Below is a small trained network, with its code and all its weights. Each question gives an input and a target symbol and asks what happens when units are switched off, that is, made to give their printed mean instead of their output.

import numpy as np


def w(rows, s, z=0):
    codes = np.array(rows[::2]) - 128.0
    scale = np.full(codes.shape[1], s)
    scale[-1] = z or s
    return codes * scale


def norm(h):
    return h / np.sqrt((h * h).mean(-1, keepdims=True) + 1e-5)


def f(y):
    return np.maximum(y, 0)


def softmax(a):
    e = np.exp(a - a.max(-1, keepdims=True))
    return e / e.sum(-1, keepdims=True)


def log_softmax(a):
    a = a - a.max(-1, keepdims=True)
    return a - np.log(np.exp(a).sum(-1, keepdims=True))


def net(x, mask):
    ids = ['αβεζηθλμξπστφψ'.index(c) for c in x.split()]
    T = len(ids)
    res = E[ids] + P[:T]
    u = 0
    for l in range(3):
        q, k, v = (norm(res) @ M[l].T for M in (Q, K, V))
        z = softmax(np.where(np.tri(T) > 0, q @ k.T / 4**0.5, -1e9)) @ v
        res = res + np.where(mask[u], z, O[l][:, -1]) @ O[l][:, :-1]
        u += 1
        y = f(norm(res) @ A[l][:, :-1].T + A[l][:, -1])
        res = res + np.where(mask[u : u + 4], y, B[l][:, -1]) @ B[l][:, :-1]
        u += 4
    return log_softmax(norm(res)[-1] @ U[:, :-1].T + U[:, -1])


Q, K, V, O, A, B = {}, {}, {}, {}, {}, {}
E = w([
[146,38,172,129,124],'α',
[121,102,158,104,200],'β',
[123,24,160,122,115],'ε',
[86,72,166,129,130],'ζ',
[132,144,55,139,102],'η',
[115,72,166,115,128],'θ',
[80,127,27,158,37],'λ',
[97,119,54,214,91],'μ',
[115,131,182,89,185],'ξ',
[208,101,118,203,130],'π',
[253,61,93,206,20],'σ',
[97,77,150,88,155],'τ',
[173,111,93,173,2],'φ',
[135,153,116,185,46],'ψ',
],0.0082)
P = w([
[115,232,115,12,166],'0',
[78,3,139,189,26],'1',
[155,39,127,193,50],'2',
[130,78,126,209,86],'3',
[128,75,109,218,113],'4',
[121,92,123,242,136],'5',
[131,95,121,237,163],'6',
[111,102,130,252,179],'7',
[109,100,158,223,147],'8',
],0.004)
Q[0] = w([
[214,84,98,97,123],'L0H0',
[61,2,239,27,200],'L0H0',
[37,77,133,111,151],'L0H0',
[6,18,235,118,139],'L0H0',
],0.0071)
K[0] = w([
[56,97,150,141,73],'L0H0',
[107,175,120,29,36],'L0H0',
[180,154,152,76,92],'L0H0',
[156,138,149,1,91],'L0H0',
],0.0087)
V[0] = w([
[246,99,174,47,143],'L0H0',
[103,32,67,86,50],'L0H0',
[115,253,219,30,15],'L0H0',
[58,68,123,226,104],'L0H0',
],0.0053)
O[0] = w([
[143,99,60,152,224,186],'L0H0',
[43,105,185,89,205,249],'L0H0',
[255,116,207,89,189,179],'L0H0',
[57,169,186,184,66,131],'L0H0',
],0.0069,0.0022)
A[0] = w([
[159,197,122,152,33,189],'L0N0',
[145,165,148,64,194,188],'L0N1',
[209,245,166,134,97,1],'L0N2',
[112,147,254,157,195,191],'L0N3',
],0.0072,0.003)
B[0] = w([
[68,146,62,81,34,203],'L0N0',
[82,99,144,166,79,216],'L0N1',
[81,128,37,160,2,138],'L0N2',
[139,21,83,104,103,254],'L0N3',
],0.0079,0.0044)
Q[1] = w([
[194,118,108,190,135],'L1H0',
[139,3,209,96,179],'L1H0',
[78,40,77,105,179],'L1H0',
[146,197,95,149,90],'L1H0',
],0.0073)
K[1] = w([
[73,225,147,83,85],'L1H0',
[212,119,157,2,197],'L1H0',
[228,142,26,46,157],'L1H0',
[74,100,127,202,84],'L1H0',
],0.0073)
V[1] = w([
[116,131,2,131,192],'L1H0',
[150,131,214,81,82],'L1H0',
[32,187,48,122,95],'L1H0',
[68,129,236,147,167],'L1H0',
],0.0082)
O[1] = w([
[140,126,92,68,2,180],'L1H0',
[95,166,159,144,233,103],'L1H0',
[106,11,124,21,135,8],'L1H0',
[87,68,47,210,187,1],'L1H0',
],0.0082,0.003)
A[1] = w([
[58,208,110,146,93,118],'L1N0',
[87,163,28,144,217,2],'L1N1',
[129,204,122,77,2,111],'L1N2',
[28,175,124,156,156,188],'L1N3',
],0.0076,0.0096)
B[1] = w([
[203,58,100,197,141,169],'L1N0',
[94,201,36,101,10,128],'L1N1',
[55,73,88,191,178,253],'L1N2',
[184,140,170,165,70,219],'L1N3',
],0.011,0.005)
Q[2] = w([
[7,185,133,93,51],'L2H0',
[17,228,1,158,86],'L2H0',
[204,39,86,181,193],'L2H0',
[77,216,156,186,41],'L2H0',
],0.0066)
K[2] = w([
[2,142,134,179,105],'L2H0',
[77,219,127,219,94],'L2H0',
[223,127,50,76,184],'L2H0',
[95,193,137,233,128],'L2H0',
],0.0082)
V[2] = w([
[177,161,101,152,53],'L2H0',
[115,198,73,2,133],'L2H0',
[134,132,149,46,223],'L2H0',
[161,75,94,106,207],'L2H0',
],0.0078)
O[2] = w([
[220,140,170,98,78,159],'L2H0',
[166,74,191,254,70,2],'L2H0',
[152,11,84,213,195,43],'L2H0',
[111,106,15,167,175,134],'L2H0',
],0.0063,0.0079)
A[2] = w([
[78,185,26,224,13,2],'L2N0',
[101,136,196,149,1,81],'L2N1',
[186,225,143,98,145,101],'L2N2',
[95,63,190,243,230,6],'L2N3',
],0.0067,0.0027)
B[2] = w([
[150,100,38,215,180,233],'L2N0',
[119,214,87,188,212,254],'L2N1',
[91,86,181,88,119,187],'L2N2',
[81,146,134,187,2,181],'L2N3',
],0.0091,0.0049)
U = w([
[234,135,34,42,42,59],'α',
[198,242,19,183,156,65],'β',
[118,27,25,49,198,76],'ε',
[82,188,158,39,198,177],'ζ',
[167,22,144,89,85,207],'η',
[225,152,82,115,226,166],'θ',
[64,77,206,175,70,69],'λ',
[31,62,206,90,121,103],'μ',
[207,203,156,76,72,254],'ξ',
[98,114,164,52,7,129],'π',
[40,242,141,63,107,79],'σ',
[229,49,102,218,109,108],'τ',
[78,96,112,210,238,50],'φ',
[126,185,212,195,173,197],'ψ',
],0.011,0.0058)

Each question gives the input, a string of symbols that net reads in full, and the target symbol t.
The units are the heads (4 rows each of Q, K, V and O) and the neurons (one row each of A and B). Each row of codes is followed by its name. A weight is (code - 128) times the scale printed after its matrix; where a second scale follows, it is the last column's (O, A, B and U).
mask holds one flag per unit, layer by layer, with each layer's heads first. A switched-off unit (its flag False) gives its mean, the last column of its rows in O or B, instead of its output. The means were averaged over made-up inputs and are rounded, as every weight is.
A unit's drop is (log p(t) with every unit on - log p(t) with that unit switched off) / (log p(t) with every unit on - log p(t) with every unit switched off).
The circuit of an input: a set's keep is (log p(t) with only the set's units on - log p(t) with every unit switched off) / (log p(t) with every unit on - log p(t) with every unit switched off). Starting from the 12 units with the biggest drops (on a tie, the unit counted first), units are removed one at a time, each time the one whose removal leaves the highest keep (on an exact tie, the one counted first), for as long as the keep stays at least 0.8.
circuit, biggest first: the units of the circuit, biggest drop first
unit that matters most: the unit with the biggest drop
top k neurons: the k neurons with the biggest drops, biggest first
k most important neurons of layer l: the k neurons of layer l with the biggest drops, biggest first
input μ λ β τ, target μ: circuit, biggest first -> [L1H0, L0H0]
input ε ε τ, target ε: top 2 neurons -> [L0N1, L2N1]
input λ β β ε ψ β π ξ β, target λ: circuit, biggest first -> [L0H0, L1H0, L2N3, L0N3]
input β η ε ψ μ ξ, target β: unit that matters most -> L0H0
input α ξ τ ε θ τ θ θ, target α: circuit, biggest first -> [L1H0, L0H0]
input ζ ε λ ε ψ θ ε ζ, target ζ: 2 most important neurons of layer 0 -> [L0N3, L0N0]
input ψ ξ ξ ε ψ α, target ψ: circuit, biggest first -> [L0H0, L1H0]
input ε ξ ε φ π ε ξ ψ ζ, target ε: top 2 neurons -> [L0N3, L0N1]
input η α ψ ψ, target σ: circuit, biggest first -> [L0H0, L2H0, L2N1]
input η π η θ, target η: circuit, biggest first -> [L0N3, L2H0, L1H0]
input τ π τ β λ ε, target τ: circuit, biggest first -> [L0H0, L2H0, L1H0]
input τ ψ π, target σ: circuit, biggest first -> [L0H0, L2H0]
input ε π ε ε ε φ φ α, target ε: circuit, biggest first -> [L0N1, L0H0, L2N1, L2H0]
input ε η λ ε ψ η, target σ: circuit, biggest first -> [L2H0]
input ζ ε φ ξ, target ζ: top 2 neurons -> [L0N3, L1N2]
input ε μ θ ε ξ ε ε τ, target ε: top 4 neurons -> [L0N3, L2N1, L0N1, L1N2]
input η ε ψ σ η ψ, target σ: circuit, biggest first -> [L0H0, L2H0]
input σ α φ ψ μ τ θ, target σ: top 3 neurons -> [L1N2, L0N0, L2N1]
input η τ η ζ ψ τ, target η: circuit, biggest first -> [L2H0, L1H0]
input τ ψ ε ψ τ, target τ: 3 most important neurons of layer 1 -> [L1N2, L1N3, L1N0]
input ε ξ ψ ε ε ψ π μ θ, target ε: unit that matters most -> L0N3
input φ α ε, target φ: top 2 neurons -> [L0N3, L0N2]
input ξ σ β ψ β τ τ, target ξ: circuit, biggest first -> [L0H0, L1H0, L2N0]
input τ τ ξ ε ξ ψ π ψ τ, target τ: top 3 neurons -> [L0N0, L1N3, L1N2]
input ε ε ξ ε π β, target ε: top 4 neurons -> [L0N3, L0N1, L2N1, L1N2]
input λ ξ λ ε θ η τ, target λ: top 2 neurons -> [L2N3, L0N3]
input α ε σ β η ε, target α: top 2 neurons -> [L1N2, L0N1]
input σ β τ ε, target σ: unit that matters most -> L0H0
input ζ ε μ λ ε, target ζ: 2 most important neurons of layer 0 -> [L0N1, L0N3]
input θ τ ε ζ ε θ ξ, target θ: top 4 neurons -> [L1N3, L1N2, L0N3, L0N0]
